(in the rows, 128 means zero)
Each row is followed by its group and then its class within the group.
[126 127 169 134 146 136 110 108 109 131 119 113 130 127 128 143 123 127
 115 122 128 126 134 139 135 126 132 131 116 110 139 117  39 115 124 152
 106 130 138 125 142 145 121]	C.Q
[106 127 131 139 122 120 104 139 120 124 108  94 107 123 123  99 129 124
 126  61 109 174 128 103 125 121 132 118 150 114  86 117 133  60 127 131
 147 129 128 104 138 120 138]	B.A
[118 132 192 148 131 129 124 114 137 126 118 137 107 151 141 140 132 150
 145 127 145 119 167 149 131 124 129 137 125 134 121 118  54 150 136 116
 132 124 128 138 124 127 120]	C.Q
[112 156 174 148 133 127 129 112 123 140 123 116 127 134 153 123 123 144
 137 136 110 143 141 119 126 114 134 128 135 124 116 129  56 101 138 151
  80 135 135 115 140 125 126]	C.J
[111 146 182 159 120 125  85  98 103 134 109 142 131 137 138 135 123 135
 139 103 124 115 153 130 144 140 142 138 129 110 125 130  23 117 132 144
  91 137 128 126 143 147 121]	C.Q
[132 141 166 150 118 140 149 111 106 139 106 125 124 137 134 144 123 137
 129 136 126 109 145 132 128 122 139 137 129 128 117 140  47  91 123 161
  59 130 120 125 131 158 130]	C.J
[127 131 126 135 121 132  87 130 110 138 108 111 140 205 112 127 126 128
 117 107 118 113 129 126 138 130 132 127 132 122 102 110 105 105 126 125
 122 131 117 111 140 140 128]	B.A
[110 134 107 120 106 132 129 147 117 120  81 127 134 144 117 123 139 134
 108 135 125 158 111 116 119 108 122 105 158 128 113 131  22  75 124 144
 141 115 123 128 138 116 124]	B.S
[105 132 178 140 123 127 107 102 125 119 135 138 139 143 143 113 116 125
 130 121 134 165 148 109 133 123 138 120 147 125 109 128 105 137 136 112
 131 133 139 106 131 111 135]	C.Q
[116 134 164 138 124 127 135 122 112 129 115 135 133 151 138 138 130 132
 111 130 132 123 148 126 127 116 130 127 141 129 122 145  31  91 142 139
  71 143 133 124 125 160 100]	C.Q
[ 96 119 108 120 123 113 154 156 122 112 111  80 116 122 138 105 182 123
  99 157 126 198 123 106 122  92 120 108 175 136 112 125 146  53 129 131
 155 142 153 120 140  99 126]	B.A
[105 139 117 134 122 134 118 129  97 125 104 113 127 143 132 115 137 123
 115 115 120 144 126 102 125 122 124 117 175 124 110 131  65  77 129 131
 120 143 116 106 150 127 113]	B.A
[133 137 174 142 136 126 115 109 109 129 130 145 140 129 143 143 113 131
 135 113 128  84 104 131 125 142 127 129 102 113 135 130  33 140 133 159
 105 122 125 149 137 122 111]	C.Q
[109 136  86 128 122 126 119 127 132 121 124 126 138 152 125 134 128 123
 105 136 113 178 119 103 119 107 120 111 164 126 105 142 108 131 133 114
 131 125 129 113 151 111 135]	B.S
[133 140 133 135 116 132  96 124  77 153  75 145 134 144 116 148 126 125
 127  90 112  90 131 134 130 147 127 135 123 110 113 125  60  72 127 133
 108 141  96 121 153 180 123]	B.A
[121 127 105 130 115 135 125 148 104 134  87 110 127 125 126 130 137 172
 114 121 122 150 125 121 129 118 118 114 143 131 124 124  82  82 130 133
 125 135 127 117 142 137 124]	B.A
[109 141 124 131 114 117 144 144 141 124 113  95 129 131 135 118 142 135
 121 130 125 176 135 113 123 105 126 115 160 127 105 121  84  80 122 148
 147 127 129 113 145 102 136]	B.A
[120 135 104 133 117 130 103 119 112 124 101 127 128 155 128 125 122 116
 106 118 120 163 121  97 125 126 117 117 164 119 107 138  50  77 135 131
 126 129 117 114 149 117 128]	B.S
[122 131  99 132 108 124 122 144 123 127  79 114 118 135 120 123 139 130
 107 111 120 156 115 132 121 113 119 157 147 122 127 129  64  80 127 152
 127 128 134 123 134 135 124]	B.S
[122 145 175 161 135 130 125 114 119 133 112 140 134 155 136 133 113 127
 131 111 160 103 139 123 122 133 135 137 131 129 115 128  12 130 131 122
 105 135 124 139 131 143 124]	C.Q
[ 97 135 116 124 120 117 129 143 115 122  88 106 120 125 134 118 125 128
  93 128 122 170 116 115 126  98 114 109 151 126 110 110  66  87 125 144
 155 127 136 124 147 107 134]	B.A
[124 121 141  89 119 124 154 165 112 132  73 118 123  91 122 126 150 145
 123 147 138 143 117 140 137 116 116 104 114 139 165 123 112  35 124 179
 136 122 128 126 132 144 130]	B.A
[101 128 112 137 132 113 121 142 105 144 114 104 125 129 131 108 114 131
 112 127 117 159 122 109 118 116 113 109 159 121 108 136  77  94 126 133
 127 137 131 126 136 114 119]	B.A
[115 120 112 103 115 137 154 142 138 129  94 123 130 122 116 129 139 133
 107 142 118 144 118 135 135 112 114 113 138 125 135 131 143  86 127 146
 143 121 134 127 124 124 134]	B.S
[114 132 118 136 111 121 131 141 124 136  95 108 130 138 133 119 133 139
 125 139 125 167 129 107 129 118 127 108 161 130 104 123  74  87 122 144
 130 125 136 107 135 124 131]	B.S
[109 113 124  96 120 124 106 126 101 136  95  53 127 130 131 121 138 139
 113 118 115 172 119 115 130 127 139 103 160 111 116 124 106  67 132 125
 147 122 119  94 141 130 119]	B.A
[127 124 160 125 131 137 149 154 116 128 101 113 126 128 141 118 141 134
 128 138 138 126 149 144 131 111 129 127 111 131 140 134  28  82 133 159
  75 137 134 133 126 133 133]	C.J
[115 134 120 139 107 132 103 143 100 136 102 106 155 146 145 117 115 165
 106 118 123 167 126 109 118 112 124 104 164 103 109 147  18  86 129 139
 102 140 125 112 146 132 108]	B.A
[124 143 160 157 126 132 132 113 129 125 119 102 124 145 148 138 118 132
 133 124 124 135 135 126 106 116 130 120 134 118 116 128  11 103 138 157
  76 140 129 128 142 140 122]	C.J
[128 137 198 148 133 130 111  92 107 132 113 106 121 122 144 137 124 134
 163 107 135 120 143 128 133 132 139 132 112 110  90 113  69  96 134 156
 137 129 126 119 139 146 125]	C.J
[111 126 100 117 130 129 120 126 112 125 135  99 123 128 139 131 129 128
 137 118 112 177 125 108 124 116 130 115 136 137 123 111 122 108 130 139
 176 133 137 108 152 124 111]	B.S
[126 135 171 146 133 122 120 118 114 131  86 133 128 139 137 143 122 108
 140 124 142 120 149 123 129 131 132 139 135 140 129 121  14 112 135 141
 101 135 126 127 130 148 130]	C.Q
[108 141 168 151 131 108 146 118 134 115 139  80 119 122 161 116 123 124
 142 144 131 177 140 112 128  79 137 128 252 134 105 115  99 114 133 149
 122 126 149 117 132 108 129]	C.J
[104 127 107 119 139 115 138 146 133 124  95 110 124 147 123 124 139 135
 112 118 115 180 119 121 121 108 114 107 159 142 113 123  85  81 128 139
 142 133 121 116 132 111 143]	B.S
[125 133 131 119 120 138 115 147 106 130  96  90 122 119 119 115 138 137
 121 113 120 152 123 136 134 123 120 113 138 107 122 120  65  47 117 164
 103 138 129 120 138 142 111]	B.A
[112 139 154 154 117 125 118 112 117 132 108 150 136 155 138 136 117 138
 128 128 136 126 130 106 130 124 138 126 151 141 123 131  23 135 136 124
 109 141 132 110 134 133 123]	C.Q
[112 134 144 124 135 118  94 112 105 125 111 103 120 134 132 123 124 124
 139  99 111 141 124 120 125 134 135 118 109 114 100  95 104 104 118 148
 183 131 125  97 155 118 133]	B.S

Each row is followed by its group and then its class within the group.
[135 133 137 146 147 137 166 125 128 121 143 151 135 130 142 117 126 136
 120 133 127 121 112 136 129 122 148  88 120 133 117 118 121 124 117 129
 148 138 138 134 113 108 122]	bl.Jq
[141 112 125 118 122 118 127 129 133 125 119 132 135 125 130 127 142 127
 136 128 127 119 127 137 139 132 137 127 138 131 118 125 132 123 114 130
 132 127 128 132 130 122 131]	bl.qr
[129 143 134 143 144 132 139 116 135 127 148 141 133 129 139 107 128 134
 113 140 126 122 105 124 134 124 146  74 127 129 128 128 127 120 130 138
 155 119 136 138 125 119 121]	bl.qr
[131 107 134 114 110 124 109 130 132 137 102 121 127 123 116 123 138 127
 136 139 110 132 135 132 117 132 155 126 130 125 113 132 121 109 111 121
 144 120 133 135 130 145 144]	bl.qr
[134 135 134 137 125 131 141 125 131 131 139 150 126 135 139 121 142 144
 142 143 123 130 123 139 110 129 145  77 118 130 115 123 115 103 102 126
 150 132 139 140 109 121 124]	bl.qr
[138 139 119 131 133 142 140 111 137 140 129 128 124 124 132 115 126 128
 123 132 128 108 121 118 126 117 136 124 108 122 131 134 129 119 130 132
 135 124 128 139 116 124 118]	gl.Rh
[136 126 139  99 104 122 128 136 128 147 114 123 150 113 110 138 124 128
 168 134 123 117 136 139 121 132 139 142 136 123 107 134 140 131 106 147
 134 123 134 131 129 148 145]	gl.Rh
[142 129 133 161 159 140 160 107 146 130 143 158 129 142 151 113 107 134
 121 139 125 107 104 100 113 119 155  81  93 112 132 124 129 114 135 134
 161 125 144 142 109 108 103]	gl.Rh
[134 129 122 113 115 125 130 117 143 143 132 117 124 125 116 112 113 119
 141 131 118 105 129 107 118 120 130 159 106 110 137 124 130 133 129 129
 141 128 143 139 120 131 129]	gl.dh
[142 138 131 141 137 132 140 116 142 130 155 141 130 132 136 112 120 137
 123 143 129 119 118 126 125 120 139 108 107 124 124 126 123 119 129 133
 153 128 136 140 115 117 116]	gl.Rh
[131 138 136 141 131 135 139 116 131 137 133 141 104 134 124  83 127 128
 119 145 122 125 119 124 128 123 140 103 107 125 130 129 117 110 128 129
 153 111 133 141 109 124 126]	bl.qr
[131 128 136 161 160 136 148 115 137 121 148 148 147 135 149 107 112 138
 113 134 128 119 105 110 126 119 142  77 110 127 136 120 116 122 140 129
 143 132 138 131 118 106 107]	bl.Jq
[137 155 122 115 104 128 145 124 136 136 135 115 131 125 116 126 108 119
 149 129 128 106 141 103 127 119 132 159 112 131 129 130 132 120 126 121
 151 123 157 134 128 152 128]	gl.dh
[136 132 133 137 122 121 139 127 135 129 139 135 140 139 129 142 120 142
 135 139 123 118 115 113 129 120 154  97 135 126 120 117 124 108 121 131
 159 128 147 136 129 124 120]	bl.Jq
[123 149 129 134 119 134 130 120 129 118 134 135 128 136 128 114 125 131
 135 140 126 136 133 132 131 134 123 118 119 126 127 131 123 108 124 129
 148 120 131 144 120 130 130]	bl.qr
[135 120 116 112 107 131 119 127 141 143 123 123 129 127 113 143 102 115
 156 121 132 101 145 102 118 136 131 178 119 111 118 142 137 132 131 130
 140 124 146 133 134 143 135]	gl.dh
[143 135 137 133 132 131 131 110 140 144 131 133 122 110 124 110  90 131
 128 129 120 116 123 109 114 122 144 119 111 117 120 132 133 123 123 137
 148 118 142 140 114 131 143]	gl.Rh
[125 137 119 121 122 117 127 113 144 150 127 118 117 133 113 117 104 110
 144 138 132 101 129 104 114 115 146 181 105 103 132 133 132 122 138 138
 158 120 145 135 135 143 128]	gl.dh
[131 126 135 141 136 144 128 130 140 138 147 153 138 145  92 116 122 140
 124 140 126 107 115 114 126 118 145  92 124 129 123 130 125 121 129 130
 129 126 140 127 110 110 120]	bl.Jq
[137 146 135 137 144 139 140 116 142 133 127 136 120 141 145 114 118 132
 133 140 124 120 122 115 115 125 150 120 113 123 120 123 132 120 121 133
 141 122 142 137 110 124 107]	bl.qr
